Below is a small trained network, with its code and all its weights. Each question gives an input and a class and asks what happens when units are switched off, that is, made to give their printed mean instead of their output.

import numpy as np


def w(rows, s, z=0):
    codes = np.array(rows[::2]) - 128.0
    scale = np.full(codes.shape[1], s)
    scale[-1] = z or s
    return codes * scale


def f(y):
    return np.maximum(y, 0)


def log_softmax(a):
    a = a - a.max(-1, keepdims=True)
    return a - np.log(np.exp(a).sum(-1, keepdims=True))


def net(x, mask):
    res = np.array(x, float).reshape(1, 8) / 4 @ E
    y = f(res @ A[0][:, :-1].T + A[0][:, -1])
    res = res + np.where(mask, y, B[0][:, -1]) @ B[0][:, :-1]
    return log_softmax(res[-1] @ U[:, :-1].T + U[:, -1])


A, B = {}, {}
E = w([
[189,111,209,35,113,77,150,159],'x0',
[130,123,121,129,126,131,124,121],'x1',
[71,2,26,35,129,113,172,75],'x2',
[123,126,134,115,138,129,121,130],'x3',
[126,127,136,124,135,136,135,137],'x4',
[111,132,168,111,162,155,150,156],'x5',
[104,224,112,95,77,89,100,229],'x6',
[146,190,124,84,99,233,135,59],'x7',
],0.0091)
A[0] = w([
[135,172,139,63,42,219,143,84,3],'n1',
[97,164,119,110,12,161,121,192,90],'n2',
[27,152,108,86,84,101,130,177,178],'n3',
[213,111,181,44,46,97,170,116,55],'n4',
[22,170,65,169,146,160,85,96,51],'n5',
[34,93,37,19,115,121,180,142,61],'n6',
],0.011,0.0053)
B[0] = w([
[166,32,117,142,23,3,152,192,192],'n1',
[127,96,119,214,182,164,102,51,209],'n2',
[128,64,128,41,45,121,119,58,225],'n3',
[21,173,54,128,189,225,133,159,202],'n4',
[77,151,118,41,198,159,141,191,209],'n5',
[185,213,159,241,168,113,107,132,251],'n6',
],0.011)
U = w([
[173,244,141,202,109,120,119,159,75],'0',
[114,136,106,146,117,118,126,137,246],'1',
[77,156,67,119,147,146,130,193,2],'2',
[83,79,118,169,93,19,141,205,90],'3',
[140,129,121,137,119,133,123,122,216],'4',
[89,88,148,156,120,148,129,16,69],'5',
[116,153,118,141,111,116,139,130,182],'6',
],0.011,0.0076)

Each question gives the input, the list of numbers given to net, and the class t.
The units are the neurons (one row each of A and B). Each row of codes is followed by its name. A weight is (code - 128) times the scale printed after its matrix; where a second scale follows, it is the last column's (A, B and U).
mask holds one flag per neuron, in row order. A switched-off neuron (its flag False) gives its mean, the last column of its row in B, instead of its output. The means were averaged over made-up inputs and are rounded, as every weight is.
A unit's drop is (log p(t) with every unit on - log p(t) with that unit switched off) / (log p(t) with every unit on - log p(t) with every unit switched off).
The circuit of an input: a set's keep is (log p(t) with only the set's units on - log p(t) with every unit switched off) / (log p(t) with every unit on - log p(t) with every unit switched off). Starting from all 6 units, units are removed one at a time, each time the one whose removal leaves the highest keep (on an exact tie, the one counted first), for as long as the keep stays at least 0.8.
units of the circuit, in order: the units of the circuit, biggest drop first
top k neurons: the k neurons with the biggest drops, biggest first
drop when u is switched off: that unit's drop, to one decimal
input [4,5,2,5,2,2,-5,5], class 1: top 2 neurons => n4, n1
input [-8,-8,-1,-4,5,2,1,-1], class 2: units of the circuit, in order => n5
input [7,2,-4,8,3,-7,2,-8], class 1: top 4 neurons => n1, n4, n5, n6
input [-7,-5,7,-6,6,5,7,2], class 0: top 2 neurons => n6, n4
input [3,-1,4,-4,4,-5,2,4], class 0: top 2 neurons => n6, n5
input [-4,3,-1,6,7,-6,-6,4], class 4: units of the circuit, in order => n2, n5
input [1,-7,-4,-2,2,3,-2,7], class 3: top 2 neurons => n1, n6
input [-2,0,0,5,-3,-6,-5,6], class 3: units of the circuit, in order => n1, n2
input [4,5,4,-5,-7,7,2,-5], class 4: top 2 neurons => n1, n3
input [-7,-4,-4,0,3,-1,-3,-4], class 2: top 4 neurons => n6, n5, n1, n3
input [1,6,7,5,0,1,2,-7], class 0: top 2 neurons => n6, n1
input [2,1,-1,-8,2,-6,-7,5], class 1: units of the circuit, in order => n2, n1
input [-7,-6,-3,-5,3,4,8,-3], class 5: units of the circuit, in order => n2, n3
input [3,-4,-6,1,-7,0,5,0], class 4: units of the circuit, in order => n6
input [-5,8,-7,4,-1,3,6,4], class 6: top 2 neurons => n6, n5
input [-8,-1,1,1,-1,-4,3,-2], class 2: top 2 neurons => n5, n1
input [4,7,-1,5,1,-7,7,-3], class 5: units of the circuit, in order => n2, n3, n1
input [-2,-3,-7,-3,1,0,-5,8], class 3: top 2 neurons => n1, n6
input [2,-1,-2,0,-1,1,8,-1], class 5: units of the circuit, in order => n2, n3
input [-8,3,2,1,1,2,-4,-8], class 2: top 3 neurons => n5, n1, n3
input [7,-2,-6,2,6,8,2,-1], class 2: units of the circuit, in order => n4
input [-7,-8,-5,8,6,8,4,2], class 1: top 3 neurons => n4, n6, n2
input [5,-1,2,2,-5,-3,3,-2], class 2: drop when n5 is switched off => -0.4
input [8,5,-4,7,-1,0,-4,6], class 2: drop when n4 is switched off => 1.4
input [7,2,5,-7,6,-7,-5,8], class 3: drop when n5 is switched off => 0.1
